[104 107 125 128] -> 104, 128

[152 125 125 121 117 146 119] -> 152, 119

[[150 124 144 106]
 [146 130 137 110]
 [145 111 153 108]] -> 150, 108

[127 127  98 114 140] -> 127, 140

[[151 151 150 110 108 130 151]
 [105 105 105 153 147 108 105]
 [128 128 131 152 154 147 128]] -> 151, 128

[103 109 151 110] -> 103, 110
---
Input:
[[148 148 108 147 137 120]
 [145 142 121 143 149 107]
 [142 135 133 138 149 107]]
Output: 142

Input:
[[116 116 144 123]
 [147 109 149 109]
 [126 127 133 127]]
Output: 126

Input:
[[132 123 135 121 128 132]
 [134 136 115 120 131 133]
 [127 149 132 133 151 127]]
Output: 127

Input:
[[143 125 118 130 123 138]
 [108 135 149 124 137 114]
 [113 117  99 129 123 123]]
Output: 113

Input:
[[150 135 109 140 102]
 [146 142 107 139 100]
 [143 145 106 138  98]]
Output: 143

Input:
[[138 137 114 144 117 133 127]
 [145 112 129 127 143 147 125]
 [124 129 131 131 148 104 126]]
Output: 124

Input:
[[142 140 156 141]
 [146 146 115 124]
 [122 124 126 140]]
Output: 122

Input:
[[114 130 114 125 111]
 [120 114 101 115 133]
 [131 122 127 119 121]]
Output: 131
---
[[126 140 120 131 130 111 136]
 [110 125 123 131 144 132 131]
 [105 125 134 125 137 128 126]]: 136, 105

[102 143 129 108 138]: 138, 102

[[105 107 102 146 109 104 109]
 [153 150 110 110 147 109 106]
 [130 141 100 154 137 107 110]]: 109, 130

[134 111 127 138 132 157 136]: 136, 134

[[ 99 118 130 128 124 126]
 [158 132 127 141 125 128]
 [114 133 126 129 143 132]]: 126, 114

[152 144 153 139 142 104 102]: 102, 152

[116 109 129 106]: 106, 116

[143 141 151 124 142]: 142, 143

[[142 123 126 120 154]
 [113 133 135 143 116]]: 154, 113

[129 127 105 123 147]: 147, 129
---
128  129  128  130  114
119  112  126  134  123
141  153  131  117  130
-> 130

151  132  151  139  125
 98  123  104  123  144
101  124  106  119  133
-> 133

129  128  128  134  157  137
139  129  129  128  133  156
136  128  127  127  133  156
-> 156

130  132  137  131  136
129  138  136  132  133
129  134  153  132  129
-> 129

119  112  134  122  131  130
139  128  135  122  119  127
140  150  137  131  135  153
-> 153

117  131  136  132
149  130  120  102
142  131  124  105
-> 105
---
[[108 124 114  99 109 115 109]
 [130 122 147 146 134 119 118]
 [128 123 139 111 107 147 133]] ⇒ 118

[[116 135 107 139]
 [138 131 119 150]
 [117 118 132 125]] ⇒ 150

[[118 129 126 117 122 125 137]
 [117 123 130 120 113 114 151]
 [116 129 131 120 115 131 145]] ⇒ 151

[[133 126 127 120 141 108]
 [154 144 135 145 123 152]
 [134 124 144 128 126 157]] ⇒ 152

[[124 151 135 154 120]
 [119 113 111 153 137]
 [116 139 122 101 130]] ⇒ 137

[[114 113 120 138 144 142 150]
 [121 132 111 129 113 117 139]
 [119 122 122 131 128 126 145]] ⇒ 139

[[136 139 131 124 143 131]
 [118 139 133 119 134 120]
 [142 137 110 111 152 122]] ⇒ 120

[[118 123 115 136 113 125]
 [131 140 126 122 140 142]
 [122 131 124 129 120 102]] ⇒ 142

[[150 116 128 132 126]
 [137 142 149 140 121]
 [128 129 140 136 139]] ⇒ 121
---
153  131  137  119  154  120  132 -> 119, 154

141  128  117  139  131  114  106 -> 139, 141

156  128  122  148  111  121  135 -> 148, 156

146  119  113  151  127
149  119  114  143  126
148  121  113  143  126
-> 114, 151

117  118  117  110  109  119  106 -> 110, 119

128  131  130  127  153 -> 130, 153
---
[[128 123 135 122 121 122]
 [128 130 133 113 132 129]
 [128 137 130 104 135 137]] --> 121

[141 105 121 124 136 112] --> 136

[101 135 128 108  99 126] --> 99

[122 150 147 142 136 129] --> 136

[104 113 125 139 115 137] --> 115

[[136 102 147 137 118 125]
 [133 116 143 133 128 129]] --> 118

[145  98 109 118 133 111] --> 133
---
150,141,138,122 -> 141
109,151,139,104 -> 151
103,122,138,132 -> 122
133,118,135,99 -> 118
136,131,103,128 -> 131
127,129,150,109 -> 129
153,120,129,126 -> 120
119,128,157,116 -> 128
123,112,102,129 -> 112
---
158	112	121	108 | 112
99	145	123	139	122 | 145
116	112	129	108	117	98	104 | 112
125	131	129	121	100	154	117 | 131
100	129	119	138	144	107 | 129
128	152	120	143 | 152
---
[101 148 139 122 114 110]	110

[[123 129 149 147 143 129]
 [140 122 154 154 143 134]
 [125 128 111 125 123 113]]	129

[127 151 130 130 125 115 147]	147

[[158 110 130 134 123 136 126]
 [136 119 132 137 137 118 115]]	126

[128 141 100 109 137 116 119]	119

[148 124 153 137  99 110]	110
